Below are the code and all the weights of a small trained network. Each question names an input and a class and asks about switching units off, where a switched-off unit gives its printed mean instead of its output.

import numpy as np


def w(rows, s, z=0):
    codes = np.array(rows[::2]) - 128.0
    scale = np.full(codes.shape[1], s)
    scale[-1] = z or s
    return codes * scale


def f(y):
    return y / 2 * (1 + np.tanh(0.7978845608 * (y + 0.044715 * y**3)))


def log_softmax(a):
    a = a - a.max(-1, keepdims=True)
    return a - np.log(np.exp(a).sum(-1, keepdims=True))


def net(x, mask):
    res = np.array(x, float).reshape(1, 2) / 4 @ E
    y = f(res @ A[0][:, :-1].T + A[0][:, -1])
    res = res + np.where(mask, y, B[0][:, -1]) @ B[0][:, :-1]
    return log_softmax(res[-1] @ U[:, :-1].T + U[:, -1])


A, B = {}, {}
E = w([
[45,211,148,54,66,255,141],'x0',
[209,178,223,186,57,158,55],'x1',
],0.0069)
A[0] = w([
[78,199,74,57,67,220,131,22],'N1',
[38,102,59,112,172,99,255,55],'N2',
[223,177,214,202,37,145,48,234],'N3',
[83,91,19,77,201,121,213,78],'N4',
[147,130,111,174,148,74,143,2],'N5',
[64,190,135,58,83,180,133,4],'N6',
[21,200,146,14,34,224,144,198],'N7',
[172,27,124,181,187,41,133,36],'N8',
[217,26,117,190,211,11,100,214],'N9',
[72,92,29,28,216,92,179,104],'N10',
[58,179,104,90,90,155,145,25],'N11',
[233,158,225,172,89,157,83,9],'N12',
[201,191,213,205,65,128,78,158],'N13',
[179,71,75,228,156,36,108,24],'N14',
[176,69,135,150,187,74,114,215],'N15',
[149,51,127,227,192,87,106,6],'N16',
[59,100,27,73,177,71,202,33],'N17',
],0.0062,0.0042)
B[0] = w([
[98,231,228,229,191,178,55,177],'N1',
[237,219,179,95,22,37,147,176],'N2',
[190,115,51,36,69,51,253,233],'N3',
[223,159,118,89,24,24,147,183],'N4',
[206,179,200,253,67,191,11,125],'N5',
[164,216,208,226,93,221,30,159],'N6',
[72,190,199,191,234,107,210,254],'N7',
[83,219,244,228,153,141,50,173],'N8',
[54,185,206,157,203,108,203,235],'N9',
[247,136,78,50,26,2,148,194],'N10',
[172,222,238,228,69,146,29,147],'N11',
[224,239,192,159,54,40,69,166],'N12',
[199,102,95,58,52,29,212,199],'N13',
[107,241,249,222,166,193,27,173],'N14',
[45,120,117,132,215,184,184,184],'N15',
[174,240,211,236,64,218,30,154],'N16',
[248,221,132,103,3,48,105,173],'N17',
],0.0054,0.0095)
U = w([
[241,150,105,29,16,40,121,93],'0',
[48,232,244,200,201,216,37,37],'1',
[44,47,54,3,211,114,237,230],'2',
[105,7,39,118,133,244,36,2],'3',
],0.0058,0.0042)

Each question gives the input, the list of numbers given to net, and the class t.
The units are the neurons (one row each of A and B). Each row of codes is followed by its name. A weight is (code - 128) times the scale printed after its matrix; where a second scale follows, it is the last column's (A, B and U).
mask holds one flag per neuron, in row order. A switched-off neuron (its flag False) gives its mean, the last column of its row in B, instead of its output. The means were averaged over made-up inputs and are rounded, as every weight is.
A unit's drop is (log p(t) with every unit on - log p(t) with that unit switched off) / (log p(t) with every unit on - log p(t) with every unit switched off).
The circuit of an input: a set's keep is (log p(t) with only the set's units on - log p(t) with every unit switched off) / (log p(t) with every unit on - log p(t) with every unit switched off). Starting from the 12 units with the biggest drops (on a tie, the unit counted first), units are removed one at a time, each time the one whose removal leaves the highest keep (on an exact tie, the one counted first), for as long as the keep stays at least 0.8.
units of the circuit, in order: the units of the circuit, biggest drop first
k most important neurons: the k neurons with the biggest drops, biggest first
drop when u is switched off: that unit's drop, to one decimal
input [5,7], class 0: units of the circuit, in order -> (N3)
input [3,-1], class 2: units of the circuit, in order -> (N14, N12, N17)
input [7,-7], class 0: 3 most important neurons -> (N10, N4, N2)
input [-3,-1], class 2: 2 most important neurons -> (N1, N6)
input [-8,6], class 1: 2 most important neurons -> (N14, N9)
input [8,-8], class 0: 2 most important neurons -> (N10, N4)
input [7,-8], class 0: 2 most important neurons -> (N10, N4)
input [8,8], class 0: 2 most important neurons -> (N3, N13)
input [3,1], class 2: 3 most important neurons -> (N14, N8, N16)
input [6,-5], class 1: 2 most important neurons -> (N7, N3)
input [7,8], class 0: drop when N3 is switched off -> 1.9
input [-5,-4], class 1: drop when N8 is switched off -> 0.3
input [-1,-3], class 2: drop when N11 is switched off -> 0.2
input [7,-5], class 1: units of the circuit, in order -> (N1)
input [-2,-1], class 2: drop when N6 is switched off -> 0.1
